Below are the code and all the weights of a small trained network. Each question names an input and a target symbol and asks about switching units off, where a switched-off unit gives its printed mean instead of its output.

import numpy as np


def w(rows, s, z=0):
    codes = np.array(rows[::2]) - 128.0
    scale = np.full(codes.shape[1], s)
    scale[-1] = z or s
    return codes * scale


def norm(h):
    return h / np.sqrt((h * h).mean(-1, keepdims=True) + 1e-5)


def f(y):
    return np.maximum(y, 0)


def softmax(a):
    e = np.exp(a - a.max(-1, keepdims=True))
    return e / e.sum(-1, keepdims=True)


def log_softmax(a):
    a = a - a.max(-1, keepdims=True)
    return a - np.log(np.exp(a).sum(-1, keepdims=True))


def net(x, mask):
    ids = ['αδεμξτψω'.index(c) for c in x.split()]
    T = len(ids)
    res = E[ids] + P[:T]
    r = norm(res)
    for j in range(2):
        rows = slice(4 * j, 4 * j + 4)
        q, k, v = (r @ M[0][rows].T for M in (Q, K, V))
        z = softmax(np.where(np.tri(T) > 0, q @ k.T / 4**0.5, -1e9)) @ v
        o = O[0][rows]
        res = res + np.where(mask[j], z, o[:, -1]) @ o[:, :-1]
    y = f(norm(res) @ A[0][:, :-1].T + A[0][:, -1])
    res = res + np.where(mask[2:10], y, B[0][:, -1]) @ B[0][:, :-1]
    return log_softmax(norm(res)[-1] @ U[:, :-1].T + U[:, -1])


Q, K, V, O, A, B = {}, {}, {}, {}, {}, {}
E = w([
[139,77,115,144,140,123,172],'α',
[88,123,199,138,142,175,111],'δ',
[192,156,47,64,139,252,148],'ε',
[160,134,144,178,1,142,182],'μ',
[162,132,98,247,127,167,105],'ξ',
[99,78,84,158,98,167,80],'τ',
[180,165,141,143,112,40,63],'ψ',
[121,102,147,60,91,110,68],'ω',
],0.0087)
P = w([
[124,91,93,21,87,175,42],'0',
[188,119,173,229,222,254,190],'1',
[82,131,70,9,72,114,74],'2',
[167,121,163,223,226,221,211],'3',
[73,133,53,5,68,84,100],'4',
[179,133,184,217,222,207,202],'5',
[57,149,49,19,65,68,112],'6',
],0.0037)
Q[0] = w([
[210,137,249,127,187,203,125],'head 0',
[82,104,242,179,202,144,185],'head 0',
[157,22,171,75,132,113,180],'head 0',
[111,125,174,116,184,148,223],'head 0',
[156,129,186,189,174,117,97],'head 1',
[186,156,150,97,151,103,184],'head 1',
[175,52,197,92,112,146,166],'head 1',
[43,133,36,39,3,112,83],'head 1',
],0.0081)
K[0] = w([
[154,102,141,96,155,180,110],'head 0',
[159,87,140,137,215,163,67],'head 0',
[110,85,158,109,202,71,159],'head 0',
[156,129,134,119,202,135,132],'head 0',
[109,131,135,140,174,97,98],'head 1',
[165,147,113,92,165,105,126],'head 1',
[128,100,126,73,162,150,91],'head 1',
[140,121,145,121,1,137,179],'head 1',
],0.013)
V[0] = w([
[63,169,94,74,237,53,119],'head 0',
[115,151,94,178,143,160,102],'head 0',
[76,120,114,72,78,134,170],'head 0',
[128,128,136,128,110,130,134],'head 0',
[162,150,183,202,2,115,221],'head 1',
[111,94,77,112,234,124,107],'head 1',
[154,119,153,133,92,126,148],'head 1',
[142,86,157,153,142,140,71],'head 1',
],0.0045)
O[0] = w([
[169,165,123,165,163,206,87,1],'head 0',
[160,136,163,129,81,125,186,152],'head 0',
[125,31,159,130,137,160,58,141],'head 0',
[130,119,125,124,135,121,128,132],'head 0',
[181,4,197,174,72,109,125,85],'head 1',
[73,198,79,151,168,158,115,115],'head 1',
[132,88,140,133,101,116,120,132],'head 1',
[96,166,124,123,108,57,158,184],'head 1',
],0.0042,0.0033)
A[0] = w([
[214,85,99,177,221,101,200,68],'neuron 0',
[105,112,206,139,253,153,228,27],'neuron 1',
[66,57,107,153,189,167,183,21],'neuron 2',
[113,117,83,160,62,110,230,69],'neuron 3',
[52,100,152,181,153,168,110,176],'neuron 4',
[76,172,198,68,179,139,154,4],'neuron 5',
[154,89,152,166,78,18,95,108],'neuron 6',
[132,127,53,97,90,114,84,94],'neuron 7',
],0.0071,0.0032)
B[0] = w([
[3,68,66,80,51,138,62,167],'neuron 0',
[218,214,188,150,38,154,35,254],'neuron 1',
[181,124,124,76,235,57,93,195],'neuron 2',
[34,142,226,104,244,133,84,174],'neuron 3',
[193,130,70,149,126,52,164,252],'neuron 4',
[65,161,68,114,63,51,224,229],'neuron 5',
[165,96,159,86,99,191,201,170],'neuron 6',
[148,138,194,242,151,145,141,186],'neuron 7',
],0.0059,0.0048)
U = w([
[88,129,167,61,136,116,5,17],'α',
[235,218,162,168,96,92,124,80],'δ',
[166,151,69,87,144,242,151,253],'ε',
[75,151,215,188,195,177,192,108],'μ',
[104,98,69,254,85,142,102,66],'ξ',
[189,84,100,139,243,63,149,237],'τ',
[176,14,169,84,68,138,173,211],'ψ',
[54,158,77,83,99,67,196,141],'ω',
],0.0068,0.0012)

Each question gives the input, a string of symbols that net reads in full, and the target symbol t.
The units are the heads (4 rows each of Q, K, V and O) and the neurons (one row each of A and B). Each row of codes is followed by its name. A weight is (code - 128) times the scale printed after its matrix; where a second scale follows, it is the last column's (O, A, B and U).
mask holds one flag per unit, heads first, then neurons. A switched-off unit (its flag False) gives its mean, the last column of its rows in O or B, instead of its output. The means were averaged over made-up inputs and are rounded, as every weight is.
A unit's drop is (log p(t) with every unit on - log p(t) with that unit switched off) / (log p(t) with every unit on - log p(t) with every unit switched off).
The circuit of an input: a set's keep is (log p(t) with only the set's units on - log p(t) with every unit switched off) / (log p(t) with every unit on - log p(t) with every unit switched off). Starting from all 10 units, units are removed one at a time, each time the one whose removal leaves the highest keep (on an exact tie, the one counted first), for as long as the keep stays at least 0.8.
units of the circuit, in order: the units of the circuit, biggest drop first
unit that matters most: the unit with the biggest drop
top k neurons: the k neurons with the biggest drops, biggest first
heads that matter: for each layer, one digit per head in row order, 1 if its drop is at least 0.15 and else 0, layers parted by /
drop of u: that unit's drop, to one decimal
input μ τ ω, target ψ: heads that matter	01
input δ ξ ε μ δ ω, target ω: unit that matters most	head 1
input α δ τ ψ, target ψ: heads that matter	00
input δ δ δ μ ψ, target ψ: units of the circuit, in order	[head 1; neuron 6]
input α τ δ ψ ε μ, target μ: top 2 neurons	[neuron 3; neuron 1]
input ε δ δ ω, target ω: heads that matter	00
input α ε τ τ, target τ: heads that matter	00
input α ψ δ δ μ α ξ, target ψ: heads that matter	01
input δ ε δ α ξ, target μ: heads that matter	10
input δ δ τ, target ξ: heads that matter	00
input ε α τ, target ξ: top 2 neurons	[neuron 7; neuron 1]
input ω ε δ δ, target δ: drop of neuron 1	0.5
input δ τ δ, target ω: drop of neuron 0	0.0
input δ δ ε α μ δ ω, target ψ: units of the circuit, in order	[head 1]
input ε μ ε, target ψ: drop of head 0	0.1
